[[107 150 126 129 128 147]
 [111 148 149 109 150 133]]
126

[[140 130 128 119 102 124]
 [109 128 125 128 102 132]]
128

[[107 146 152 103]
 [105 148 109 154]]
152

[[ 99 114 120  98 150]
 [116 158 107 154 149]]
120

[[135 127 121 156]
 [128 111 152 132]]
121

[[147 139 117 141 130 123 147]
 [106 119 133 107 124 124 111]]
117
---
[146 154 115 120 130] ans = 130, 146

[123 124 149 123] ans = 123, 123

[[137 117 133 124 130 118]
 [132 124 127 128 127 123]
 [154 104 120 132 121 102]] ans = 118, 154

[112 117 139 155 103 151 124] ans = 124, 112

[149 101 125 157 127] ans = 127, 149

[144 115 132 106 140 158 114] ans = 114, 144
---
[103 153 116 112 152] value 152
[145 122 140 116 155 124 125] value 125
[144 133 115 102 120 126] value 126
[105 118 150 131 121] value 121
[116 119 134 104] value 104
[112 151 106 122 132 122] value 122
[115 137 100 105 139] value 139
[151 132 112 125] value 125
[130 155 152 153 139] value 139
[101 118 111 104 149 110] value 110
---
[133, 123, 99, 141, 117, 120] | 117

[[122, 134, 134, 129, 126, 132],
 [152, 138, 138, 125, 98, 108],
 [104, 135, 135, 128, 140, 148]] | 104

[[131, 126, 129, 129, 127],
 [133, 116, 105, 121, 142],
 [130, 128, 129, 128, 127]] | 116

[149, 156, 111, 154] | 149

[141, 138, 149, 107, 103] | 107

[132, 156, 135, 130] | 132

[108, 153, 154, 109] | 109

[[150, 117, 139, 142, 125, 125],
 [124, 150, 100, 103, 105, 116],
 [137, 107, 154, 147, 143, 135]] | 103
---
[[131 118 133 125]
 [140 143 131 150]
 [135 127 137 131]] ans = 135

[[146 145 149 142 130 158]
 [119 119 118 120 128 113]
 [117 122 107 130 132 103]] ans = 117

[[107 132 149 114]
 [125 115 150 114]
 [106 147 143 142]] ans = 106

[[125 122 144 152 149 151]
 [123 129 111 116 152 119]
 [107 117 112 146 113 147]] ans = 107

[[115 149 111 148]
 [120 119 112 141]
 [149 145 143 140]] ans = 149

[[140 122 126 121 138 124 119]
 [128 146 115 127 122 144 125]
 [118 117 155 131 116 132 133]] ans = 118

[[120 104 136 141 129 144 125]
 [107 132 126 124 146 103 137]
 [130 116 145 144 121 141 113]] ans = 130
---
[137 123 138 102 121 131] gives 137, 131

[141 132 137 103 135] gives 141, 135

[[142 153 109 109 129]
 [145 138 116 105 135]] gives 142, 135

[[129 102 141 123 126 130 121]
 [125 127 126 132 130 128 127]] gives 129, 127

[107 103 148 124 131 128] gives 107, 128

[[112 100 149 117 130 122]
 [147 148 128  98 157 118]] gives 112, 118

[125 118 136 155 123 111 147] gives 125, 147

[119 154 125 157] gives 119, 157

[129 103 127 153 147] gives 129, 147

[132 134 149 115 136 105] gives 132, 105
---
[[140 129 138 123 120]
 [151 135 130 110 139]
 [134 135 139 131 115]] -> 139

[[122 140 116 131 118 129 128]
 [151 150 151 113 152 123 143]
 [122 116 123 154 124 144 120]] -> 124

[[151 102 142 149 112]
 [113 142 122 115 142]
 [116 142 124 110 138]] -> 124

[[127 123 127 136 128 128]
 [118 120 135 113 132 129]
 [147 141 148 105 110 139]] -> 105

[[109 149 110 110 111 109 145]
 [120 104 120 120 138 121 142]
 [124 106 124 125 150 123 108]] -> 150

[[119 114 135 103 144 131 130]
 [137 143 121 154 111 124 125]
 [127 126 129 124 131 129 128]] -> 131

[[117 138 135 150 121]
 [137 115 158 140 143]
 [102 122 123 136 123]] -> 123

[[144 135 128 120 131 132 135]
 [126 127 139 150 123 121 130]
 [129 134 129 130 147 147 121]] -> 147

[[126 154 123 127 123 137]
 [122 114 110 115 117 110]
 [129 143 131 132 119 134]] -> 132

[[123 124 129 138]
 [129 127 100 133]
 [122 139 133 124]] -> 139
---
[[135 129 153 120 121 143 129]
 [116 140 123 158 144 114 144]] out 114

[[118 131 111 122 107 135 140]
 [127 126 106 111 107 108 127]] out 108

[[136 154 140 139 107 154 133]
 [103 155 124 137 143 158 125]] out 158

[[127 132 124 132 132 124 128]
 [116 142 149 111 109 113 114]] out 113

[[121 136 143 144 157 122 125]
 [141 152 133 141 118 130 138]] out 130

[[129 129 152 114 127 144]
 [133 124 104 120 122 116]] out 122

[[132 136 142 119 127]
 [125 150 140 128 130]] out 128

[[131 126 120 127 155]
 [134 143 118 127 126]] out 127

[[140 134 149 115 116]
 [107 126 119 152 151]] out 152

[[151 123 146 138 128 130]
 [132 143 135 122 124 113]] out 124
---
Q: 107  110  123  133   98  121  112
A: 133, 98

Q: 131  154  138  123  116
A: 154, 116

Q: 114  147  145  146  154  150
A: 154, 114

Q: 110  128  112  153  133  146
A: 153, 110

Q:
140  140  151  137
134  111  102  147
144  120  111  125
A: 151, 102

Q: 134  153  113  129
A: 153, 113
---
[105 121 147 117 150] → 147
[119 120 105 117] → 105
[121 116 107 140] → 107
[122 104 146 118] → 146
[153 100 127 116] → 127
[132 133 131 130 117 110 104] → 131
[106 104 106 104 121 129 123] → 106
[146 152 142 136 138 148 134] → 142
---
[[122 133 108 123 131 123 133]
 [103 135 106 127 122 136 126]
 [139 135 136 115 119 132 143]] out 131

[[144 112 104 140]
 [157 115 104 148]
 [148 109 110 151]] out 112

[[130 121 122 132]
 [100 127 115 147]
 [140 105 115 131]] out 121

[[154 113 103 115 141]
 [150 105 109 114 150]
 [116 154 122 139 113]] out 103

[[118 122 121 121 116]
 [137 138 139 141 148]
 [128 120 111 106 117]] out 121

[[128 139 121 131 120 137 122]
 [121 137 124 131 118 119 126]
 [155 146 134 125 107 108 121]] out 120

[[121 137 115 158]
 [122 135 113 158]
 [152 120 129 127]] out 137

[[126 112 156 113 118 128 124]
 [127 123 152 124 144 131 113]
 [131 123 138 144 110 133 115]] out 118

[[120 143 109 116  99 136 119]
 [127 123 125 125 129 131 126]
 [128 140 143 146 128 126 135]] out 99

[[148 137 113 137 113 152]
 [120 125 123 134 133 117]
 [117 124 139 102 146 120]] out 137
---
[[124 122 135 129 120]
 [123 124 133 130 119]
 [104 117 128 155 109]] => 133

[[130 142 124 128 151 126 126]
 [128 129 128 130 128 131 127]] => 151

[[127 147 148 128 130]
 [130 156 140 126 125]
 [131 150 142 128 130]] => 140

[[133 122 112 133 114 147]
 [138 123 126 108 153 126]
 [139 122 127 106 156 125]] => 108

[[138 105 133 119 138 139]
 [111 129 152 100 152 103]] => 119

[[110 138 112 136 150 142 148]
 [119 113 147 119 102 144 114]] => 150

[[117 125 155 146]
 [105 133 133 153]] => 125

[[106 148 126 108 120 113 103]
 [139 115 135 140 132 139 140]
 [108 148 124 110 124 113 106]] => 132

[[136 113 122 112 124 137 150]
 [119 125 129 121 139 140 128]] => 124
---
[105 119 144 119 109 142 137] ==> 137

[[148 147 116 108 114 122 118]
 [ 98 101 139 148 142 132 137]
 [148 146 134 130 127 131 132]] ==> 132

[[123 144 115 150 123]
 [126 103 112 121 134]
 [128 153 117 125 114]] ==> 114

[114 135 133 105 112 114 149] ==> 149

[108 136 128 129 152] ==> 152

[108 155 120 131] ==> 131

[151 126 101 108 106] ==> 106
---
[[140 112 125 134 123 126 135]
 [125 126 126 106 126 129 126]
 [114 136 121 134 138 139 131]] Answer: 135, 114

[150 118 121 119] Answer: 119, 150

[145 156 130 154 138 144 156] Answer: 156, 145

[128 134  98 112 139 143 125] Answer: 125, 128

[[116 129 133 149 127]
 [128 142 130 156 121]] Answer: 127, 128

[123 105 119 144 148] Answer: 148, 123

[[131 127 125 125 128]
 [128 126 103 127 132]
 [120 132 112 121 124]] Answer: 128, 120

[152 127 141 135 118] Answer: 118, 152
